Below is a small trained network, with its code and all its weights. Each question gives an input and a class and asks what happens when units are switched off, that is, made to give their printed mean instead of their output.

import numpy as np


def w(rows, s, z=0):
    codes = np.array(rows[::2]) - 128.0
    scale = np.full(codes.shape[1], s)
    scale[-1] = z or s
    return codes * scale


def norm(h):
    return h / np.sqrt((h * h).mean(-1, keepdims=True) + 1e-5)


def f(y):
    return np.maximum(y, 0)


def log_softmax(a):
    a = a - a.max(-1, keepdims=True)
    return a - np.log(np.exp(a).sum(-1, keepdims=True))


def net(x, mask):
    res = np.array(x, float).reshape(1, 4) / 4 @ E
    u = 0
    for l in range(2):
        y = f(norm(res) @ A[l][:, :-1].T + A[l][:, -1])
        res = res + np.where(mask[u : u + 6], y, B[l][:, -1]) @ B[l][:, :-1]
        u += 6
    return log_softmax(norm(res)[-1] @ U[:, :-1].T + U[:, -1])


A, B = {}, {}
E = w([
[146,151,147,58,107,129,254,64],'x0',
[122,127,124,127,126,124,127,125],'x1',
[27,83,192,105,80,181,114,222],'x2',
[129,177,130,48,248,173,69,51],'x3',
],0.0078)
A[0] = w([
[101,84,149,92,72,186,130,186,39],'L0N0',
[144,140,61,230,119,122,129,102,95],'L0N1',
[189,183,65,104,249,100,75,47,6],'L0N2',
[123,136,132,41,156,163,116,93,52],'L0N3',
[173,158,38,229,127,96,174,100,246],'L0N4',
[84,158,156,62,195,136,2,116,59],'L0N5',
],0.0077,0.0015)
B[0] = w([
[127,120,93,160,197,113,167,81,185],'L0N0',
[96,149,168,96,144,89,106,214,174],'L0N1',
[108,98,107,191,69,79,161,146,254],'L0N2',
[9,172,175,132,83,133,168,150,183],'L0N3',
[135,145,136,68,130,239,80,138,211],'L0N4',
[171,72,88,99,215,181,117,134,210],'L0N5',
],0.011,0.0095)
A[1] = w([
[101,113,117,146,119,100,243,56,129],'L1N0',
[151,151,151,20,48,127,181,109,134],'L1N1',
[134,128,131,123,153,111,3,182,52],'L1N2',
[123,200,198,106,164,140,149,118,32],'L1N3',
[82,164,253,81,150,154,138,147,68],'L1N4',
[141,93,111,223,158,77,99,147,2],'L1N5',
],0.012,0.0031)
B[1] = w([
[184,165,149,124,52,99,81,153,254],'L1N0',
[125,39,151,105,202,173,115,123,200],'L1N1',
[156,152,197,100,57,114,134,135,205],'L1N2',
[94,173,158,183,171,118,137,138,149],'L1N3',
[109,147,46,172,130,84,110,116,175],'L1N4',
[74,178,46,174,201,93,216,4,180],'L1N5',
],0.013,0.011)
U = w([
[198,155,205,130,9,107,118,156,234],'0',
[57,178,94,182,151,91,170,76,97],'1',
[159,39,156,82,197,223,118,129,1],'2',
],0.015,0.00075)

Each question gives the input, the list of numbers given to net, and the class t.
The units are the neurons (one row each of A and B). Each row of codes is followed by its name. A weight is (code - 128) times the scale printed after its matrix; where a second scale follows, it is the last column's (A, B and U).
mask holds one flag per neuron, layer by layer. A switched-off neuron (its flag False) gives its mean, the last column of its row in B, instead of its output. The means were averaged over made-up inputs and are rounded, as every weight is.
A unit's drop is (log p(t) with every unit on - log p(t) with that unit switched off) / (log p(t) with every unit on - log p(t) with every unit switched off).
The circuit of an input: a set's keep is (log p(t) with only the set's units on - log p(t) with every unit switched off) / (log p(t) with every unit on - log p(t) with every unit switched off). Starting from all 12 units, units are removed one at a time, each time the one whose removal leaves the highest keep (on an exact tie, the one counted first), for as long as the keep stays at least 0.8.
units of the circuit, in order: the units of the circuit, biggest drop first
k most important neurons: the k neurons with the biggest drops, biggest first
k most important neurons of layer l: the k neurons of layer l with the biggest drops, biggest first
drop of u: that unit's drop, to one decimal
input [-6,0,-7,-1], class 0: 2 most important neurons	(L0N4; L1N2)
input [-7,2,3,1], class 2: units of the circuit, in order	(L0N5)
input [4,0,5,1], class 1: 3 most important neurons	(L0N2; L1N4; L1N2)
input [8,-6,-7,8], class 0: units of the circuit, in order	(L1N0; L0N2)
input [2,3,-5,6], class 0: units of the circuit, in order	(L0N2; L1N0)
input [7,-7,4,6], class 1: 2 most important neurons	(L1N4; L0N3)
input [8,-3,0,-1], class 2: 2 most important neurons of layer 1	(L1N1; L1N2)
input [2,-4,1,8], class 1: 4 most important neurons	(L0N3; L1N2; L1N1; L0N5)
input [4,8,-4,7], class 0: 2 most important neurons	(L0N2; L1N0)
input [1,8,-5,-7], class 2: 2 most important neurons of layer 1	(L1N1; L1N0)
input [7,2,-1,5], class 0: 2 most important neurons of layer 1	(L1N0; L1N5)
input [1,2,7,8], class 1: 3 most important neurons	(L0N3; L1N4; L1N1)
input [1,-6,-6,-1], class 2: 2 most important neurons	(L0N4; L1N0)
input [7,-1,6,3], class 1: units of the circuit, in order	(L1N4)
input [5,2,-7,-1], class 2: 2 most important neurons	(L0N4; L1N1)
input [2,6,-6,8], class 0: 2 most important neurons of layer 0	(L0N2; L0N3)
input [-6,-2,-7,0], class 0: 3 most important neurons of layer 1	(L1N2; L1N4; L1N3)
input [1,-2,-2,8], class 0: 4 most important neurons	(L0N2; L1N0; L0N3; L0N0)
input [6,-7,6,7], class 1: 2 most important neurons of layer 0	(L0N3; L0N4)
input [-5,-3,3,-6], class 1: units of the circuit, in order	(L1N5)
input [-7,0,7,-3], class 1: 3 most important neurons	(L1N5; L0N4; L0N0)
input [6,3,-7,-1], class 2: 2 most important neurons of layer 0	(L0N4; L0N0)
input [4,1,4,2], class 1: 2 most important neurons	(L0N2; L1N4)
input [-5,-7,5,-6], class 1: drop of L1N2	0.0
